Here is a tiny trained network, its code and every weight. The questions are about switching its units off for an input and a target symbol, where a switched-off unit gives its printed mean instead of its output.

import numpy as np


def w(rows, s, z=0):
    codes = np.array(rows[::2]) - 128.0
    scale = np.full(codes.shape[1], s)
    scale[-1] = z or s
    return codes * scale


def f(y):
    return y / 2 * (1 + np.tanh(0.7978845608 * (y + 0.044715 * y**3)))


def softmax(a):
    e = np.exp(a - a.max(-1, keepdims=True))
    return e / e.sum(-1, keepdims=True)


def log_softmax(a):
    a = a - a.max(-1, keepdims=True)
    return a - np.log(np.exp(a).sum(-1, keepdims=True))


def net(x, mask):
    ids = ['ΘΞΨΩαβγδεζμτ'.index(c) for c in x.split()]
    T = len(ids)
    res = E[ids] + P[:T]
    u = 0
    for l in range(3):
        r = res
        for j in range(2):
            rows = slice(2 * j, 2 * j + 2)
            q, k, v = (r @ M[l][rows].T for M in (Q, K, V))
            z = softmax(np.where(np.tri(T) > 0, q @ k.T / 2**0.5, -1e9)) @ v
            o = O[l][rows]
            res = res + np.where(mask[u + j], z, o[:, -1]) @ o[:, :-1]
        u += 2
        y = f(res @ A[l][:, :-1].T + A[l][:, -1])
        res = res + np.where(mask[u : u + 4], y, B[l][:, -1]) @ B[l][:, :-1]
        u += 4
    return log_softmax(res[-1] @ U[:, :-1].T + U[:, -1])


Q, K, V, O, A, B = {}, {}, {}, {}, {}, {}
E = w([
[86,194,128,101],'Θ',
[123,170,84,252],'Ξ',
[118,168,115,111],'Ψ',
[95,93,30,48],'Ω',
[85,167,153,113],'α',
[190,125,66,170],'β',
[165,82,86,98],'γ',
[109,148,133,147],'δ',
[187,176,114,76],'ε',
[37,189,212,85],'ζ',
[103,213,103,88],'μ',
[78,170,166,140],'τ',
],0.016)
P = w([
[220,253,254,95],'0',
[94,115,104,165],'1',
[95,132,89,170],'2',
[99,153,97,170],'3',
[99,110,127,183],'4',
[101,135,112,181],'5',
[103,143,111,180],'6',
[106,143,113,175],'7',
[107,126,120,179],'8',
[108,121,131,189],'9',
[108,145,112,178],'10',
[110,137,114,179],'11',
[111,137,126,179],'12',
[109,165,117,153],'13',
],0.0074)
Q[0] = w([
[130,172,104,187],'0.h1',
[135,53,95,88],'0.h1',
[116,69,147,107],'0.h2',
[95,86,250,91],'0.h2',
],0.012)
K[0] = w([
[255,139,107,170],'0.h1',
[40,158,205,74],'0.h1',
[68,92,131,70],'0.h2',
[133,52,106,7],'0.h2',
],0.0083)
V[0] = w([
[203,93,66,165],'0.h1',
[159,147,100,106],'0.h1',
[172,125,70,2],'0.h2',
[122,203,143,47],'0.h2',
],0.0078)
O[0] = w([
[137,58,189,254,184],'0.h1',
[155,143,67,124,167],'0.h1',
[131,149,117,4,1],'0.h2',
[139,214,110,69,149],'0.h2',
],0.0059,0.0034)
A[0] = w([
[83,87,70,111,2],'0.n1',
[100,173,221,114,250],'0.n2',
[254,166,112,174,125],'0.n3',
[166,131,83,123,77],'0.n4',
],0.0098,0.0048)
B[0] = w([
[162,101,177,136,121],'0.n1',
[103,175,67,187,254],'0.n2',
[164,27,83,86,218],'0.n3',
[142,1,118,19,129],'0.n4',
],0.0088,0.0053)
Q[1] = w([
[201,148,198,136],'1.h1',
[126,193,149,235],'1.h1',
[255,44,160,35],'1.h2',
[173,187,239,143],'1.h2',
],0.0076)
K[1] = w([
[35,127,61,85],'1.h1',
[79,220,224,33],'1.h1',
[9,163,70,168],'1.h2',
[100,254,133,37],'1.h2',
],0.0069)
V[1] = w([
[155,127,204,68],'1.h1',
[168,138,60,254],'1.h1',
[221,112,172,89],'1.h2',
[174,79,239,152],'1.h2',
],0.0077)
O[1] = w([
[139,114,124,49,15],'1.h1',
[147,139,1,171,254],'1.h1',
[87,156,69,78,138],'1.h2',
[41,53,69,113,54],'1.h2',
],0.0078,0.0063)
A[1] = w([
[99,142,178,170,149],'1.n1',
[170,51,15,171,2],'1.n2',
[255,87,142,140,74],'1.n3',
[122,93,87,88,148],'1.n4',
],0.008,0.0033)
B[1] = w([
[55,129,94,194,153],'1.n1',
[137,88,253,99,251],'1.n2',
[33,47,65,37,167],'1.n3',
[239,117,204,79,142],'1.n4',
],0.0058,0.013)
Q[2] = w([
[175,130,85,79],'2.h1',
[200,79,117,121],'2.h1',
[84,232,134,153],'2.h2',
[63,254,117,191],'2.h2',
],0.0088)
K[2] = w([
[41,117,154,157],'2.h1',
[16,67,115,67],'2.h1',
[137,255,241,51],'2.h2',
[210,211,187,97],'2.h2',
],0.0063)
V[2] = w([
[43,156,181,193],'2.h1',
[142,155,23,143],'2.h1',
[100,40,1,75],'2.h2',
[116,100,51,241],'2.h2',
],0.0085)
O[2] = w([
[255,39,185,52,45],'2.h1',
[174,139,43,119,228],'2.h1',
[12,132,17,88,4],'2.h2',
[218,66,38,242,73],'2.h2',
],0.0063,0.0044)
A[2] = w([
[108,131,22,127,23],'2.n1',
[133,177,44,158,14],'2.n2',
[106,3,100,148,109],'2.n3',
[129,158,30,140,5],'2.n4',
],0.0064,0.0031)
B[2] = w([
[203,35,199,164,212],'2.n1',
[133,49,103,66,183],'2.n2',
[95,175,150,99,254],'2.n3',
[149,3,151,99,188],'2.n4',
],0.008,0.0099)
U = w([
[156,149,196,105,91],'Θ',
[138,115,54,182,78],'Ξ',
[120,211,113,140,136],'Ψ',
[96,142,201,47,143],'Ω',
[164,151,172,125,71],'α',
[67,2,128,28,79],'β',
[63,151,88,60,188],'γ',
[183,160,48,95,253],'δ',
[93,224,67,56,96],'ε',
[204,49,239,7,57],'ζ',
[130,172,189,97,103],'μ',
[193,175,111,149,42],'τ',
],0.0069,0.0055)

Each question gives the input, a string of symbols that net reads in full, and the target symbol t.
The units are the heads (2 rows each of Q, K, V and O) and the neurons (one row each of A and B). Each row of codes is followed by its name. A weight is (code - 128) times the scale printed after its matrix; where a second scale follows, it is the last column's (O, A, B and U).
mask holds one flag per unit, layer by layer, with each layer's heads first. A switched-off unit (its flag False) gives its mean, the last column of its rows in O or B, instead of its output. The means were averaged over made-up inputs and are rounded, as every weight is.
A unit's drop is (log p(t) with every unit on - log p(t) with that unit switched off) / (log p(t) with every unit on - log p(t) with every unit switched off).
The circuit of an input: a set's keep is (log p(t) with only the set's units on - log p(t) with every unit switched off) / (log p(t) with every unit on - log p(t) with every unit switched off). Starting from the 12 units with the biggest drops (on a tie, the unit counted first), units are removed one at a time, each time the one whose removal leaves the highest keep (on an exact tie, the one counted first), for as long as the keep stays at least 0.8.
units of the circuit, in order: the units of the circuit, biggest drop first
unit that matters most: the unit with the biggest drop
k most important neurons: the k neurons with the biggest drops, biggest first
top k neurons in layer l: the k neurons of layer l with the biggest drops, biggest first
heads that matter: for each layer, one digit per head in row order, 1 if its drop is at least 0.15 and else 0, layers parted by /
input Ω ε β ε γ ζ Ω α Ψ Ω α, target Ω: units of the circuit, in order -> (2.h2; 0.h2; 1.h1)
input β β ε Θ β γ ε μ α γ ε Ξ Θ Ξ, target Ξ: units of the circuit, in order -> (2.h2; 0.h2; 0.n3)
input Ω ε δ ζ, target Ω: units of the circuit, in order -> (0.h2; 1.h1; 2.h2)
input β δ β α γ Ω Ψ, target β: heads that matter -> 00 / 01 / 01
input Ω Ω ε Ω Ψ τ, target Ω: units of the circuit, in order -> (1.h1; 0.h2; 2.h2)
input Ξ μ ε τ μ μ, target Ξ: units of the circuit, in order -> (2.h2; 0.h2; 1.h1)
input ζ Ψ β ζ, target ζ: units of the circuit, in order -> (2.h2; 1.h1)
input Ξ α Ω Ω γ, target Ξ: units of the circuit, in order -> (2.h2)
input Ξ Θ Ω β ε Ψ β β δ Ω ε δ, target Ξ: units of the circuit, in order -> (2.h2; 1.h1)
input γ ζ ε μ δ ε β ε γ μ ζ ε Θ μ, target γ: 2 most important neurons -> (0.n2; 1.n2)
input γ Ψ ε β α Ξ, target Ξ: units of the circuit, in order -> (0.n3; 2.h2; 0.h2)
input ζ Ξ Ω ε β Ω ε μ Ω Ξ δ Θ τ μ, target ζ: 2 most important neurons -> (0.n2; 0.n3)
input β Ω Θ Ω ζ γ μ Ξ Ω Ω Θ γ μ δ, target β: top 3 neurons in layer 2 -> (2.n4; 2.n2; 2.n1)
input γ Θ Ω μ ε Ω γ γ Θ β γ μ Ξ Ψ, target γ: heads that matter -> 01 / 11 / 01
input Ω β β δ Ω Ψ Θ, target Ω: units of the circuit, in order -> (1.h1; 0.h2; 2.h2)
input δ τ μ ζ Ω Ξ β ε Ω μ τ μ α α, target δ: 2 most important neurons -> (0.n2; 1.n2)
input Ω δ γ Θ μ Ψ Ψ β ζ γ δ τ Θ μ, target Ω: units of the circuit, in order -> (2.h2; 0.h2; 1.h1)
input ε μ ε δ μ, target ε: unit that matters most -> 0.h2
input ε Θ δ γ μ τ β Ω τ, target ε: 2 most important neurons -> (0.n3; 1.n2)
input ζ Ω μ Ω ε Θ ζ β τ Ξ ε ε, target Ξ: top 3 neurons in layer 0 -> (0.n3; 0.n2; 0.n4)
input β Θ Ξ γ, target Ξ: unit that matters most -> 1.n2
input μ δ α ε Ω ε ζ Ω β τ, target μ: heads that matter -> 11 / 11 / 01
input ε τ Ω τ τ μ Ω δ β μ β ε, target β: heads that matter -> 00 / 00 / 01
input α β ε τ Θ β α μ τ β Ω γ, target β: 3 most important neurons -> (1.n3; 0.n3; 0.n2)
